Each row is followed by its class.
[  8  -8  -4  -1 -30  27  11   6  12 -14  -7  -7   2   4   4  -7  -6  -8
 -13  -5  -6   9   2 -10   8  -5   1 -17  12   0   3  -7  -6]
<90>
[  1  -8   3  -4  -7   8   1   2   2  -1  -5  21   7  17   2 -15 -16   2
  -3   1   7   5   3  14   4  -6  -4  -1  20  -2  -6   4   3]
<90>
[  0 -10   2  -1  -8  -1  -4  -2   4  -2  -2  29   4   2  14 -20 -23   1
 -10  -5   7   8  -5   7 -10 -16  -5  -7   3   1  -1 -19   3]
<82>
[  1 -10  11   1  -3 -13   2   4   8  -8  -5  24  -1 -12  17  -7 -30  12
  -6   0   5  10 -12  13 -10  -8  -3  -4   5  -2  -4 -11   2]
<88>
[  2  -6   4  -3 -24  15   1   2  10  -4   2   4   1   2   0 -13   6  -6
  -4  -5   1 -14  13  19  11   8   5   3  -1  -4   2  -3   4]
<90>
[  4  -5  -1  -6 -11   4   6  -1   5  -1  -4  10   4   7   5 -10  -8  -7
  -6   0   1   3   0   9  -2  -7   5  -4   9  -4   5 -25   6]
<83>
[  2  -6  -7  -5  -9  -6 -11  -4   1   3   3  20   3 -17   5  -6   2 -21
  -6  -4  -1  -3   0  15  15 -11  10   1  -5  -2   6 -37   1]
<88>
[ -5  -5   1   7  19 -20 -16  -1 -15  11   5  28   3   1  -5  -6  -8  -8
   2  -3  -2   2  -5   9   4  -1  -2   3   3  -1   1   9   3]
<82>
[ 14  -2   1   0 -40  18  16   9  21  -9  -8  -1   8 -16  14  -2 -17   0
 -16  -4   1   7  -1   4  -4 -12   5 -10   3  -5   8 -41   3]
<88>
[ -1  -1  -2  -2  -6  -9  -4  -1   0  -1   1   3  -5 -14   2   3   1  -9
  -5   0  -4  -2  -1   4   2  -2   5  -4   0  -1   5 -18  -6]
<88>
[ -1  -2  -2 -10  -2   4   3  14   0  -2   7  -6  14  14  -1  -1   5 -11
  -3  -1  -4  -5  13   7  10  13   3   1   3   2   6  -4  -4]
<90>
[  8 -10  14   6 -18  -1  13  -2  13  -5  -8  19  -5   3  20 -14 -30  14
 -14  -5   8   5  -7   7 -20 -14  -8  -9   2  -3   0  -6   4]
<90>
[  5  -6   0   1 -13  -9  -2  -4   6  -2  -5  15  -4  -7  11  -7 -13  -3
 -10  -3   1   3  -6  11  -7 -10   2  -3   6  -3   2 -20   3]
<88>
[ -2   6   2  18   5 -15   3   5   0  -2  -4  -9  -1  -1  -5  14  -4   4
  -8   3   0   9  -9  -9  -2  -1  -3  -7   7  -4   0  14  -7]
<88>
[  1  -6   6  -9 -11 -12   9   3  12  -5  -2   9   2   4  10  -8 -13   0
 -10  -3   0   3   6  10  -7   1   0  -1   9  -2   4 -25  -4]
<90>
[  8   5   9  13 -30  31  15  10   6  -8  -1  -9  15  10  -2  -2 -13   3
 -11   0  -6   2  -1  -7   3  -8   3 -10  -3  -4   2  -5   2]
<82>
[  2 -17   9 -11 -10  -7   2  -1  12  -2   2  35  11  -5  22 -22 -31  17
  -3  -2  15  -2  -1  10 -11 -12  -9   5  -2  -1  -5 -19   8]
<90>
[  6 -14   5  -5 -25   9   0  -2   6  -6  -6  33   8  -2   9 -22 -22  -2
 -12  -3   1   4  -2  12  -3 -17  -1  -6  -1  -2   4 -33   5]
<82>
[  2  -8   5  -3  -1  -7  -1   0   4  -2  -3  26   2   4   8 -10 -25   7
  -3  -2  11   8 -10   9  -9  -6  -2  -3  13  -3  -3  -8   6]
<82>
[ 10  -2  19   8 -21  15  21   9  17 -12  -7   2  -4   5  13  -5 -32  26
 -16   2  11   6 -13  10  -1  -3  -9  -7  11  -6  -8  26  -3]
<90>
[  2  -8   5 -14 -27  14  13   5  21  -5  -4  19  11   5   3 -10 -12   4
  -9   1  10  -5  10  13   6  -4   1   2  10  -3  -5 -16  -6]
<90>
[ -9 -16 -10 -22  12 -27 -14   2  -6   4   9  26  -4  -1  12 -16   2 -20
  -3  -2  -8   4  11  18   8  12   2   3  14   7   6 -30  -8]
<90>
[  3 -11  10  -1 -30  -2   2  -2   9  -2   3  34  14  -1   8 -17 -21   0
 -16  -3   7  -8   5  17  -8  -7   0   5  -6   4   1 -32  10]
<82>
[  4  -5  -3   4  -7  -4   0   4   6  -8  -2   3  -3 -16   7   2  -4  -4
  -3   0  -6  -1  -3   7   2  -6   3  -7   5   0   6  -9  -2]
<88>
[ -6  -3   6   3  20 -10   3   0  -1  -1   3  -2 -14  11   5   4 -10  17
  -1   1   4   4  -2  -2  -8   6  -7  -2   0   2  -9  36  -8]
<90>
[ -3  -7   9  -3 -10   0   3   1   9  -2  -1  14   0   5   7 -10 -19   5
 -12   4   6   7  -4  15   2  -1   1  -1   7  -3 -10  -3  -4]
<90>
[  2  -3   7   5 -13   4   6   7   4  -8  -1  12  11   3   6  -6 -19   5
  -9  -2  -3  13  -4   1   0  -7  -5  -7  13  -1  13 -13   0]
<82>
[ -1 -12  11  -8  -2  -7   5   5   4  -3   0  16  -5  -1  16  -8 -17  11
   1  -2   5   6  -1  11  -6   3  -8   0  12   1   1  -3   1]
<90>
[  9   3  -1   5 -33  40  12   6  10  -8  -7  -7  15   5  -1   2  -9  -1
  -8   2   2   3  -1  -4   1 -14   3 -11   1  -1   1  -7   2]
<82>
[  5  20   6  22  -5  31  27  16   0 -12  -8 -56   2  19 -17  29  10  19
   3  10 -10   9  -8 -31   5  11  -5 -12   9  -4  -2  50 -12]
<90>
[  9   0   4  11 -24  24   5   2   5  -7  -6  -6   2  10  -2  -7   3   5
  -6  -6  -3  -5   6   0  -2   2  -7  -4   0   0   0  13   5]
<79>
[  6  -9 -14  -7 -23   8   9  -2  17  -6  -1  -4   6   0  -2  -4  12 -19
  -7  -6  -4  -9  15   2   8  -2   7   1   6   6   7 -39 -10]
<83>
[ -2   4   4  12   1  -6  -3  -5  -5   9  -1  14   3   7  -5  -6 -14   0
  -5   1   1   6  -5   6  -5  -5   1  -4   1  -3  -2  -1   3]
<82>
